[[155 144 120 141 117]
 [147 138 147 116 117]
 [119 131 123 140 120]
 [130 110 136 122 107]
 [123 124 153 105 127]
 [130 110 136 122 107]
 [155 144 121 142 118]
 [137 111 126 109 148]
 [108 103 130 116 133]
 [129 116 144 114 114]
 [100 148 143 123 142]]
:
[[144 120 141 117 155]
 [138 147 116 117 147]
 [131 123 140 120 119]
 [110 136 122 107 130]
 [124 153 105 127 123]
 [110 136 122 107 130]
 [144 121 142 118 155]
 [111 126 109 148 137]
 [103 130 116 133 108]
 [116 144 114 114 129]
 [148 143 123 142 100]]

[[130 133 119 134 122]
 [124 120 136 119 136]
 [144 121 118 104 128]
 [122 140 139 152 116]]
:
[[133 119 134 122 130]
 [120 136 119 136 124]
 [121 118 104 128 144]
 [140 139 152 116 122]]

[[131 133 131 130]
 [133 148 131 152]
 [125 137 124 130]
 [123 143 120 149]
 [125 132 124 133]
 [122 139 118 143]
 [125 136 124 132]
 [121 135 157 109]
 [130 132 127 124]
 [135 148 134 150]
 [120 127 124 135]]
:
[[133 131 130 131]
 [148 131 152 133]
 [137 124 130 125]
 [143 120 149 123]
 [132 124 133 125]
 [139 118 143 122]
 [136 124 132 125]
 [135 157 109 121]
 [132 127 124 130]
 [148 134 150 135]
 [127 124 135 120]]

[[129 111 158 114 113 105 101 120]
 [119 144 140 135 118 127 116 121]
 [146 114 129 112 138 136 124 132]
 [116 140 115 139 138 149 141 133]
 [117 131 106 142 137 145 140 137]]
:
[[111 158 114 113 105 101 120 129]
 [144 140 135 118 127 116 121 119]
 [114 129 112 138 136 124 132 146]
 [140 115 139 138 149 141 133 116]
 [131 106 142 137 145 140 137 117]]

[[127 120 135 136 130 149 120 131 125 129]
 [112 151 115 139 130 145 137 124 124 120]
 [112 139 116 115 137 152 109 128 144 128]
 [118 122 121 118 136 150 112 128 138 131]
 [128 126 136 144 136 127 114 124 134 126]
 [112 151 116 139 131 145 137 128 124 120]
 [124 116 136 136 131 154 117 127 124 131]]
:
[[120 135 136 130 149 120 131 125 129 127]
 [151 115 139 130 145 137 124 124 120 112]
 [139 116 115 137 152 109 128 144 128 112]
 [122 121 118 136 150 112 128 138 131 118]
 [126 136 144 136 127 114 124 134 126 128]
 [151 116 139 131 145 137 128 124 120 112]
 [116 136 136 131 154 117 127 124 131 124]]

[[122 128 124 140 135 127 153 143 140 129 111 126 147 141 113 119]
 [125 143  98 116 126 123 138 126 146 129 119 136 142 131 117 137]]
:
[[128 124 140 135 127 153 143 140 129 111 126 147 141 113 119 122]
 [143  98 116 126 123 138 126 146 129 119 136 142 131 117 137 125]]

[[129 115 133 134 111 105 155 122 114 137 124]
 [139 120 138 113 137 136 123 147 131 134 118]
 [132 140 128 130 138 141 114 135 138 116 125]
 [118 114 125 119 131 117 134 130 121 144 128]]
:
[[115 133 134 111 105 155 122 114 137 124 129]
 [120 138 113 137 136 123 147 131 134 118 139]
 [140 128 130 138 141 114 135 138 116 125 132]
 [114 125 119 131 117 134 130 121 144 128 118]]
---
[[141 124 133 109 130 153 126 121 110 120 157 130 116 125 120 154]
 [141 125 132 107 140 147 121 119 107 143 148 114 125 118 147 148]]
:
[[124 133 109 130 153 126 121 110 120 157 130 116 125 120 154 141]
 [125 132 107 140 147 121 119 107 143 148 114 125 118 147 148 141]]

[[139 128 136 141]
 [119 129 151 115]
 [140 135 119 136]
 [135 126 153 122]
 [139 139 114 134]
 [139 136 123 130]
 [130 136 124 127]]
:
[[128 136 141 139]
 [129 151 115 119]
 [135 119 136 140]
 [126 153 122 135]
 [139 114 134 139]
 [136 123 130 139]
 [136 124 127 130]]

[[112 124 120 117 143]
 [120 109 143 148 127]
 [129 130 115 113 144]
 [124 123 150 134 107]
 [147 109 118 129 140]
 [110 122 112 145 142]
 [145 140 150 109 117]
 [132 118 113 111 146]
 [119 113 115 138 140]
 [144 142 114 113 125]
 [112 137 133 148 117]
 [116 148 138 143 114]]
:
[[124 120 117 143 112]
 [109 143 148 127 120]
 [130 115 113 144 129]
 [123 150 134 107 124]
 [109 118 129 140 147]
 [122 112 145 142 110]
 [140 150 109 117 145]
 [118 113 111 146 132]
 [113 115 138 140 119]
 [142 114 113 125 144]
 [137 133 148 117 112]
 [148 138 143 114 116]]

[[140 126 124 112 133 129 126 123 125 136 127]
 [130 123 125 147 139 131 133 126 129 127 126]
 [140 123 128 148 119 150 136 127 131 139 126]
 [130 146 127 132 116 135 128 125 129 139 126]
 [124 155 128 141 110 134 128 125 131 139 126]]
:
[[126 124 112 133 129 126 123 125 136 127 140]
 [123 125 147 139 131 133 126 129 127 126 130]
 [123 128 148 119 150 136 127 131 139 126 140]
 [146 127 132 116 135 128 125 129 139 126 130]
 [155 128 141 110 134 128 125 131 139 126 124]]

[[126 131 125 135 121]
 [121 131 142 132 112]
 [136 129 126 126 116]
 [106 132 142 131 124]
 [131 129 132 116 133]
 [124 132 136 138 112]
 [136 129 122 124 133]
 [108 132 137 138 119]
 [132 129 124 123 130]
 [128 130 136 116 133]]
:
[[131 125 135 121 126]
 [131 142 132 112 121]
 [129 126 126 116 136]
 [132 142 131 124 106]
 [129 132 116 133 131]
 [132 136 138 112 124]
 [129 122 124 133 136]
 [132 137 138 119 108]
 [129 124 123 130 132]
 [130 136 116 133 128]]

[[134 140 117 129 125 108]
 [122 143 130 121 124 118]
 [116 116 126 127 113 122]
 [131 131 128 132 137 139]
 [136 104 135 129 136 153]]
:
[[140 117 129 125 108 134]
 [143 130 121 124 118 122]
 [116 126 127 113 122 116]
 [131 128 132 137 139 131]
 [104 135 129 136 153 136]]

[[117 158 130 133 118 155]
 [136 139 129 137 127 134]
 [127 148 129 116 131 144]
 [125 118 127 128 135 128]
 [149 129 127 103 136 125]
 [114 154 128 119 149 152]
 [117 130 129 133 118 130]
 [134 140 128 115 113 136]
 [129 130 127 116 134 131]
 [128 108 128 123 135 120]
 [127 131 127 144 128 120]
 [121 128 126 137 134 120]]
:
[[158 130 133 118 155 117]
 [139 129 137 127 134 136]
 [148 129 116 131 144 127]
 [118 127 128 135 128 125]
 [129 127 103 136 125 149]
 [154 128 119 149 152 114]
 [130 129 133 118 130 117]
 [140 128 115 113 136 134]
 [130 127 116 134 131 129]
 [108 128 123 135 120 128]
 [131 127 144 128 120 127]
 [128 126 137 134 120 121]]

[[127  98 121 136 135 124 134 125]
 [129 133 141 136 115 124 134 133]]
:
[[ 98 121 136 135 124 134 125 127]
 [133 141 136 115 124 134 133 129]]
---
[[135 129 123 124 133 123 129]
 [124 129 132 140 126 128 120]
 [126 123 136 122 127 120 127]
 [153 114 128 135 133 127 120]
 [115 145 118 132 131 123 133]]
:
[[135 129 123 124 133 123 129]
 [126 123 136 122 127 120 127]
 [115 145 118 132 131 123 133]]

[[152 143 128 128 128 129 128 127 128 128]
 [129 128 128 128 129 129 145 150 129 128]
 [150 131 127 127 128 129 129 128 128 129]
 [128 129 128 129 128 127 128 128 131 153]
 [151 143 129 127 127 129 128 128 128 128]
 [153 131 128 127 127 128 128 128 128 128]
 [128 128 128 129 144 151 131 128 129 127]]
:
[[152 143 128 128 128 129 128 127 128 128]
 [150 131 127 127 128 129 129 128 128 129]
 [151 143 129 127 127 129 128 128 128 128]
 [128 128 128 129 144 151 131 128 129 127]]

[[132 115]
 [146 126]
 [112 152]
 [119 138]
 [110 113]
 [106 114]
 [106 151]]
:
[[132 115]
 [112 152]
 [110 113]
 [106 151]]

[[129 123 145 122 132 151 130 112 121 146 130 136 138]
 [131 131 116 147 121 108 114 133 130 115 118 121 127]
 [127 123 150 101 140 158 150 123 125 149 137 141 133]
 [135 127 128 138 123 120 121 122 125 127 116 131 132]
 [132 131 119 134 125 109 128 143 135 114 119 125 123]]
:
[[129 123 145 122 132 151 130 112 121 146 130 136 138]
 [127 123 150 101 140 158 150 123 125 149 137 141 133]
 [132 131 119 134 125 109 128 143 135 114 119 125 123]]

[[144 141 122 112 137]
 [114 118 140 147 120]
 [112 112 148 155 126]]
:
[[144 141 122 112 137]
 [112 112 148 155 126]]

[[147 137 114 143]
 [115 105 119  99]
 [155 140 117 152]
 [114 111 110 100]]
:
[[147 137 114 143]
 [155 140 117 152]]

[[116 125]
 [156 128]]
:
[[116 125]]

[[114 125 127 133 115 115 135 137 124 118 117]
 [143 123 130 136 138 131 125 121 132 104 132]
 [138 121 128 129 141 122 135 152 139 137 124]
 [123 128 124 127 120 123 121 118 124 133 124]]
:
[[114 125 127 133 115 115 135 137 124 118 117]
 [138 121 128 129 141 122 135 152 139 137 124]]

[[130 121 109]
 [149 147 115]
 [143 128 121]
 [143 140 108]
 [132 107 106]
 [128 156 139]
 [114 133 137]
 [130 140 134]
 [140 116 103]]
:
[[130 121 109]
 [143 128 121]
 [132 107 106]
 [114 133 137]
 [140 116 103]]
